Here is a tiny trained network, its code and every weight. The questions are about switching its units off for an input and a target symbol, where a switched-off unit gives its printed mean instead of its output.

import numpy as np


def w(rows, s, z=0):
    codes = np.array(rows[::2]) - 128.0
    scale = np.full(codes.shape[1], s)
    scale[-1] = z or s
    return codes * scale


def softmax(a):
    e = np.exp(a - a.max(-1, keepdims=True))
    return e / e.sum(-1, keepdims=True)


def log_softmax(a):
    a = a - a.max(-1, keepdims=True)
    return a - np.log(np.exp(a).sum(-1, keepdims=True))


def net(x, mask):
    ids = ['ΠΣΩαβδεημτψ'.index(c) for c in x.split()]
    T = len(ids)
    res = E[ids] + P[:T]
    u = 0
    for l in range(3):
        r = res
        for j in range(3):
            rows = slice(3 * j, 3 * j + 3)
            q, k, v = (r @ M[l][rows].T for M in (Q, K, V))
            z = softmax(np.where(np.tri(T) > 0, q @ k.T / 3**0.5, -1e9)) @ v
            o = O[l][rows]
            res = res + np.where(mask[u + j], z, o[:, -1]) @ o[:, :-1]
        u += 3
    return log_softmax(res[-1] @ U[:, :-1].T + U[:, -1])


Q, K, V, O = {}, {}, {}, {}
E = w([
[115,107,143,30,12,174],'Π',
[65,132,54,150,254,129],'Σ',
[97,25,83,67,82,71],'Ω',
[184,85,58,244,45,203],'α',
[214,204,151,116,210,185],'β',
[143,246,130,147,143,76],'δ',
[204,60,120,67,185,138],'ε',
[204,128,181,87,43,55],'η',
[24,152,69,142,137,43],'μ',
[207,62,133,157,147,8],'τ',
[40,132,69,80,127,240],'ψ',
],0.0089)
P = w([
[124,252,38,116,116,39],'0',
[135,201,107,107,130,71],'1',
[135,171,139,108,151,88],'2',
[130,144,150,98,157,99],'3',
[131,125,155,94,162,107],'4',
[136,118,151,95,168,119],'5',
[146,115,141,95,170,121],'6',
[138,101,142,89,167,124],'7',
[143,102,136,92,166,126],'8',
[148,101,132,90,165,132],'9',
[148,98,129,89,162,137],'10',
[146,96,123,92,165,134],'11',
[153,93,119,93,167,132],'12',
[152,97,116,93,162,140],'13',
],0.0038)
Q[0] = w([
[82,146,168,179,142,226],'0.h0',
[176,208,112,63,123,165],'0.h0',
[253,65,83,109,177,97],'0.h0',
[110,154,193,197,124,112],'0.h1',
[195,118,202,143,176,183],'0.h1',
[39,255,71,126,137,188],'0.h1',
[123,220,159,49,161,106],'0.h2',
[88,41,160,114,115,120],'0.h2',
[75,159,217,113,138,133],'0.h2',
],0.02)
K[0] = w([
[128,217,109,108,123,201],'0.h0',
[130,87,143,71,162,147],'0.h0',
[191,50,57,145,153,95],'0.h0',
[119,159,162,123,106,73],'0.h1',
[116,198,187,84,163,107],'0.h1',
[70,137,126,253,76,195],'0.h1',
[68,107,178,91,177,85],'0.h2',
[93,147,118,181,109,152],'0.h2',
[106,169,169,102,152,138],'0.h2',
],0.025)
V[0] = w([
[130,184,147,55,141,113],'0.h0',
[145,108,150,80,128,111],'0.h0',
[166,93,127,161,102,153],'0.h0',
[193,135,98,93,141,117],'0.h1',
[135,131,135,97,165,139],'0.h1',
[108,138,139,70,163,104],'0.h1',
[153,140,95,11,147,74],'0.h2',
[126,99,159,171,108,137],'0.h2',
[139,133,115,108,100,154],'0.h2',
],0.012)
O[0] = w([
[165,179,61,88,135,105,158],'0.h0',
[93,150,144,115,157,102,200],'0.h0',
[82,119,168,152,120,163,118],'0.h0',
[140,70,134,164,138,141,253],'0.h1',
[109,113,174,146,122,156,168],'0.h1',
[67,102,187,160,93,129,157],'0.h1',
[98,95,254,126,145,184,247],'0.h2',
[118,141,83,135,141,103,73],'0.h2',
[114,102,130,157,125,125,139],'0.h2',
],0.0086,0.0033)
Q[1] = w([
[18,193,43,174,116,127],'1.h0',
[189,144,78,193,188,208],'1.h0',
[160,116,6,60,46,122],'1.h0',
[118,160,132,22,110,66],'1.h1',
[165,152,163,106,47,140],'1.h1',
[127,41,144,87,102,97],'1.h1',
[91,95,58,86,165,159],'1.h2',
[211,131,136,126,180,161],'1.h2',
[179,22,146,35,14,120],'1.h2',
],0.02)
K[1] = w([
[145,150,82,63,179,74],'1.h0',
[155,91,50,156,119,164],'1.h0',
[114,49,137,57,155,132],'1.h0',
[93,132,124,73,175,106],'1.h1',
[88,197,159,114,137,132],'1.h1',
[149,116,168,80,116,117],'1.h1',
[121,120,99,188,126,142],'1.h2',
[182,101,136,124,128,144],'1.h2',
[112,88,102,128,4,148],'1.h2',
],0.027)
V[1] = w([
[128,95,63,44,174,132],'1.h0',
[190,42,14,83,183,95],'1.h0',
[17,150,205,202,139,200],'1.h0',
[110,77,236,49,157,150],'1.h1',
[199,186,192,103,3,148],'1.h1',
[197,115,108,157,98,200],'1.h1',
[171,127,135,61,242,144],'1.h2',
[129,146,184,52,123,205],'1.h2',
[194,174,139,235,195,81],'1.h2',
],0.0051)
O[1] = w([
[87,105,136,144,156,160,99],'1.h0',
[42,62,160,181,147,128,92],'1.h0',
[184,181,56,162,112,132,158],'1.h0',
[3,83,170,127,161,105,253],'1.h1',
[117,76,160,161,121,169,136],'1.h1',
[164,128,133,106,76,140,133],'1.h1',
[150,222,115,94,168,102,106],'1.h2',
[179,146,97,53,120,77,148],'1.h2',
[54,170,162,188,112,178,93],'1.h2',
],0.0057,0.0027)
Q[2] = w([
[88,163,154,40,106,90],'2.h0',
[142,91,138,135,112,98],'2.h0',
[61,253,97,152,78,133],'2.h0',
[184,138,82,164,172,163],'2.h1',
[146,134,173,172,71,187],'2.h1',
[121,50,39,138,75,154],'2.h1',
[98,77,37,52,180,230],'2.h2',
[137,135,108,190,180,116],'2.h2',
[87,119,104,168,89,67],'2.h2',
],0.025)
K[2] = w([
[188,83,117,33,154,65],'2.h0',
[149,93,117,135,141,171],'2.h0',
[82,218,100,75,215,76],'2.h0',
[202,144,100,159,172,135],'2.h1',
[156,110,174,128,84,204],'2.h1',
[147,34,140,224,77,109],'2.h1',
[66,222,36,42,250,212],'2.h2',
[125,130,56,143,133,72],'2.h2',
[124,117,138,63,102,34],'2.h2',
],0.022)
V[2] = w([
[82,136,72,72,67,183],'2.h0',
[152,155,186,152,54,92],'2.h0',
[74,145,120,147,64,6],'2.h0',
[182,85,133,156,161,64],'2.h1',
[199,81,110,116,161,171],'2.h1',
[132,101,167,107,187,215],'2.h1',
[164,128,83,153,94,109],'2.h2',
[110,128,143,166,151,93],'2.h2',
[119,145,115,147,167,154],'2.h2',
],0.018)
O[2] = w([
[123,127,124,40,91,75,80],'2.h0',
[186,94,156,164,94,142,204],'2.h0',
[178,9,86,144,127,129,101],'2.h0',
[150,113,176,144,144,95,130],'2.h1',
[146,148,145,105,208,147,140],'2.h1',
[185,63,70,82,167,128,196],'2.h1',
[154,71,144,191,121,146,3],'2.h2',
[116,159,151,139,141,95,132],'2.h2',
[135,132,91,134,140,109,142],'2.h2',
],0.014,0.0051)
U = w([
[161,138,201,34,75,103,89],'Π',
[119,167,5,183,189,9,180],'Σ',
[39,12,180,89,198,71,93],'Ω',
[157,152,192,147,165,3,51],'α',
[239,210,86,124,177,85,101],'β',
[225,240,76,185,61,110,255],'δ',
[33,122,228,96,214,183,120],'ε',
[194,102,213,102,107,177,68],'η',
[36,104,87,157,78,72,171],'μ',
[93,90,140,218,219,116,135],'τ',
[87,129,33,88,91,234,154],'ψ',
],0.006,0.0059)

Each question gives the input, a string of symbols that net reads in full, and the target symbol t.
The units are the heads (3 rows each of Q, K, V and O). Each row of codes is followed by its name. A weight is (code - 128) times the scale printed after its matrix; where a second scale follows, it is the last column's (O and U).
mask holds one flag per head, layer by layer. A switched-off head (its flag False) gives its mean, the last column of its rows in O, instead of its output. The means were averaged over made-up inputs and are rounded, as every weight is.
A unit's drop is (log p(t) with every unit on - log p(t) with that unit switched off) / (log p(t) with every unit on - log p(t) with every unit switched off).
The circuit of an input: a set's keep is (log p(t) with only the set's units on - log p(t) with every unit switched off) / (log p(t) with every unit on - log p(t) with every unit switched off). Starting from all 9 units, units are removed one at a time, each time the one whose removal leaves the highest keep (on an exact tie, the one counted first), for as long as the keep stays at least 0.8.
units of the circuit, in order: the units of the circuit, biggest drop first
most important unit: the unit with the biggest drop
which heads matter: for each layer, one digit per head in row order, 1 if its drop is at least 0.15 and else 0, layers parted by /
input β τ ε Σ τ ε Π Σ Σ, target Σ: which heads matter	000 / 010 / 011
input Σ η ε Ω ψ η μ τ, target τ: which heads matter	100 / 000 / 100
input Ω μ τ Σ ε, target ε: which heads matter	110 / 000 / 100
input ε ψ α β Π, target ψ: which heads matter	001 / 011 / 010
input ε η α η ε Ω Σ δ Σ Ω Ω β, target η: most important unit	0.h2
input α ε ψ, target ε: which heads matter	111 / 010 / 110
input τ Π ε β Ω η, target η: units of the circuit, in order	[1.h2 2.h0 2.h2]
input μ μ δ, target δ: units of the circuit, in order	[2.h1 1.h0]
input ε δ δ τ η μ δ Π Σ μ ψ Ω Ω τ, target η: which heads matter	010 / 101 / 101
input ψ ψ τ Ω Σ τ Ω ε ψ Σ β, target β: which heads matter	001 / 001 / 011
input Π Ω τ η Σ τ, target η: units of the circuit, in order	[2.h0 1.h0 1.h2 2.h2]
input ε η ε, target η: units of the circuit, in order	[2.h0 0.h2]
input Σ δ β τ Ω β δ μ ε, target ε: units of the circuit, in order	[0.h1 2.h0]
input ψ μ τ β δ μ Ω ε α β ψ ψ, target ε: units of the circuit, in order	[2.h1 1.h1 0.h2]
input η ψ α Π, target ψ: which heads matter	001 / 011 / 011
input Σ τ ψ ψ, target ψ: most important unit	0.h1
input δ ψ Π δ, target ψ: units of the circuit, in order	[2.h1 0.h1]
input β β α δ ψ η Π η, target Π: units of the circuit, in order	[1.h1 0.h2 0.h0 2.h0]
input β ε ε η δ δ Ω ψ α ε ε μ δ τ, target α: which heads matter	001 / 010 / 110
input Ω η Ω, target η: units of the circuit, in order	[2.h0 1.h0 0.h2]
input τ α τ α, target τ: units of the circuit, in order	[0.h2 1.h0 2.h2]
input Σ τ Ω δ Ω Ω Π β Ω, target Π: units of the circuit, in order	[0.h2 2.h0]
input ε Ω τ ε ε μ ε ψ η τ ε, target ψ: most important unit	2.h1
input μ β Ω δ Σ η β β β τ ε τ, target ε: units of the circuit, in order	[2.h0 0.h1 0.h2]
input Ω ψ Σ τ δ ε Ω ε β Π, target Π: units of the circuit, in order	[1.h2 2.h0]
input ε μ δ ε τ η Σ τ β, target β: which heads matter	001 / 101 / 011
input τ Ω ε δ ψ ψ μ ψ τ ε τ, target ε: which heads matter	111 / 001 / 101
